Below is a small trained network, with its code and all its weights. Each question gives an input and a target symbol and asks what happens when units are switched off, that is, made to give their printed mean instead of their output.

import numpy as np


def w(rows, s, z=0):
    codes = np.array(rows[::2]) - 128.0
    scale = np.full(codes.shape[1], s)
    scale[-1] = z or s
    return codes * scale


def norm(h):
    return h / np.sqrt((h * h).mean(-1, keepdims=True) + 1e-5)


def f(y):
    return np.maximum(y, 0)


def softmax(a):
    e = np.exp(a - a.max(-1, keepdims=True))
    return e / e.sum(-1, keepdims=True)


def log_softmax(a):
    a = a - a.max(-1, keepdims=True)
    return a - np.log(np.exp(a).sum(-1, keepdims=True))


def net(x, mask):
    ids = ['αγδεζηθλμξπστφψω'.index(c) for c in x.split()]
    T = len(ids)
    res = E[ids] + P[:T]
    q, k, v = (norm(res) @ M[0].T for M in (Q, K, V))
    z = softmax(np.where(np.tri(T) > 0, q @ k.T / 4**0.5, -1e9)) @ v
    res = res + np.where(mask[0], z, O[0][:, -1]) @ O[0][:, :-1]
    y = f(norm(res) @ A[0][:, :-1].T + A[0][:, -1])
    res = res + np.where(mask[1:17], y, B[0][:, -1]) @ B[0][:, :-1]
    return log_softmax(norm(res)[-1] @ U[:, :-1].T + U[:, -1])


Q, K, V, O, A, B = {}, {}, {}, {}, {}, {}
E = w([
[129,143,127],'α',
[129,143,126],'γ',
[106,132,179],'δ',
[129,143,126],'ε',
[129,143,127],'ζ',
[129,143,126],'η',
[129,143,126],'θ',
[129,143,126],'λ',
[129,143,127],'μ',
[129,143,126],'ξ',
[147,139,125],'π',
[100,119,113],'σ',
[101,118,114],'τ',
[253,116,159],'φ',
[151,101,129],'ψ',
[114,96,124],'ω',
],0.053)
P = w([
[99,161,251],'0',
[116,164,184],'1',
[125,152,168],'2',
[124,153,149],'3',
[126,153,136],'4',
[127,154,124],'5',
[128,154,113],'6',
[130,155,103],'7',
[131,154,93],'8',
[133,160,78],'9',
[130,155,72],'10',
[127,146,73],'11',
],0.019)
Q[0] = w([
[106,165,4],'H0',
[155,81,113],'H0',
[96,64,176],'H0',
[161,182,131],'H0',
],0.018)
K[0] = w([
[158,139,6],'H0',
[90,141,140],'H0',
[116,173,217],'H0',
[127,91,60],'H0',
],0.021)
V[0] = w([
[126,216,94],'H0',
[67,85,194],'H0',
[9,78,35],'H0',
[78,213,113],'H0',
],0.011)
O[0] = w([
[98,230,185,224],'H0',
[55,150,55,61],'H0',
[64,120,130,1],'H0',
[2,54,182,202],'H0',
],0.0089,0.0071)
A[0] = w([
[173,130,130,134],'N0',
[113,165,136,182],'N1',
[62,173,111,209],'N2',
[107,157,149,128],'N3',
[176,131,6,119],'N4',
[35,128,94,71],'N5',
[158,107,205,36],'N6',
[158,111,157,173],'N7',
[77,107,168,47],'N8',
[75,149,111,2],'N9',
[108,85,128,149],'N10',
[182,75,100,163],'N11',
[116,186,74,64],'N12',
[104,142,20,84],'N13',
[162,155,125,65],'N14',
[182,130,154,151],'N15',
],0.017,0.0063)
B[0] = w([
[30,149,184,189],'N0',
[148,115,78,244],'N1',
[136,68,148,254],'N2',
[123,137,72,208],'N3',
[133,2,107,175],'N4',
[198,189,67,172],'N5',
[111,151,84,176],'N6',
[157,128,53,197],'N7',
[39,84,197,160],'N8',
[69,156,42,141],'N9',
[240,123,132,145],'N10',
[133,69,113,166],'N11',
[58,118,188,153],'N12',
[184,19,251,148],'N13',
[65,148,116,168],'N14',
[144,150,20,229],'N15',
],0.0088,0.0077)
U = w([
[128,106,168,96],'α',
[122,115,186,211],'γ',
[137,103,190,96],'δ',
[126,108,166,81],'ε',
[125,111,182,94],'ζ',
[120,114,166,40],'η',
[108,118,181,156],'θ',
[121,108,180,51],'λ',
[105,120,193,103],'μ',
[50,166,210,113],'ξ',
[177,250,145,157],'π',
[13,88,60,52],'σ',
[34,88,79,44],'τ',
[209,107,196,238],'φ',
[188,16,41,101],'ψ',
[155,7,224,253],'ω',
],0.012,0.0054)

Each question gives the input, a string of symbols that net reads in full, and the target symbol t.
The units are the heads (4 rows each of Q, K, V and O) and the neurons (one row each of A and B). Each row of codes is followed by its name. A weight is (code - 128) times the scale printed after its matrix; where a second scale follows, it is the last column's (O, A, B and U).
mask holds one flag per unit, heads first, then neurons. A switched-off unit (its flag False) gives its mean, the last column of its rows in O or B, instead of its output. The means were averaged over made-up inputs and are rounded, as every weight is.
A unit's drop is (log p(t) with every unit on - log p(t) with that unit switched off) / (log p(t) with every unit on - log p(t) with every unit switched off).
The circuit of an input: a set's keep is (log p(t) with only the set's units on - log p(t) with every unit switched off) / (log p(t) with every unit on - log p(t) with every unit switched off). Starting from the 12 units with the biggest drops (on a tie, the unit counted first), units are removed one at a time, each time the one whose removal leaves the highest keep (on an exact tie, the one counted first), for as long as the keep stays at least 0.8.
circuit, biggest first: the units of the circuit, biggest drop first
most important unit: the unit with the biggest drop
top k neurons: the k neurons with the biggest drops, biggest first
drop of u: that unit's drop, to one decimal
input π ω ξ μ, target ω: circuit, biggest first : (H0; N13)
input π π ζ γ π ξ π ξ φ π π α, target π: top neuron : (N4)
input τ ξ ξ ξ ξ π π η π ζ ξ γ, target ξ: top 2 neurons : (N15; N4)
input π μ σ α ξ ψ σ ψ γ ε, target ψ: top 4 neurons : (N4; N8; N2; N15)
input θ π α ε ξ π π δ π ξ μ ω, target ω: top 2 neurons : (N10; N8)
input π θ π π π θ π ψ γ, target ψ: circuit, biggest first : (H0; N4)
input ξ π τ α σ π σ γ, target σ: top 2 neurons : (N5; N2)
input ξ α π π π σ α, target σ: top 2 neurons : (N5; N2)
input μ ε ξ, target ξ: circuit, biggest first : (H0; N15)
input ζ ξ π π λ ξ ξ ω ξ ξ, target ω: circuit, biggest first : (N13; H0; N15)
input π ξ π ζ ξ ψ ξ π π ξ η, target π: circuit, biggest first : (H0; N0)
input π φ ω γ π, target ω: top 2 neurons : (N13; N4)
input π π ε ζ π ξ π σ ε, target σ: top 2 neurons : (N5; N2)
input γ θ θ ε ξ θ π θ π γ μ ω, target ω: most important unit : N10
input ξ γ ξ μ ε, target ξ: drop of H0 : 1.1
input π ξ ψ ψ ξ σ ζ, target σ: drop of H0 : 1.2
input π ζ φ π σ ψ θ π γ ξ π ξ, target π: drop of H0 : 4.4
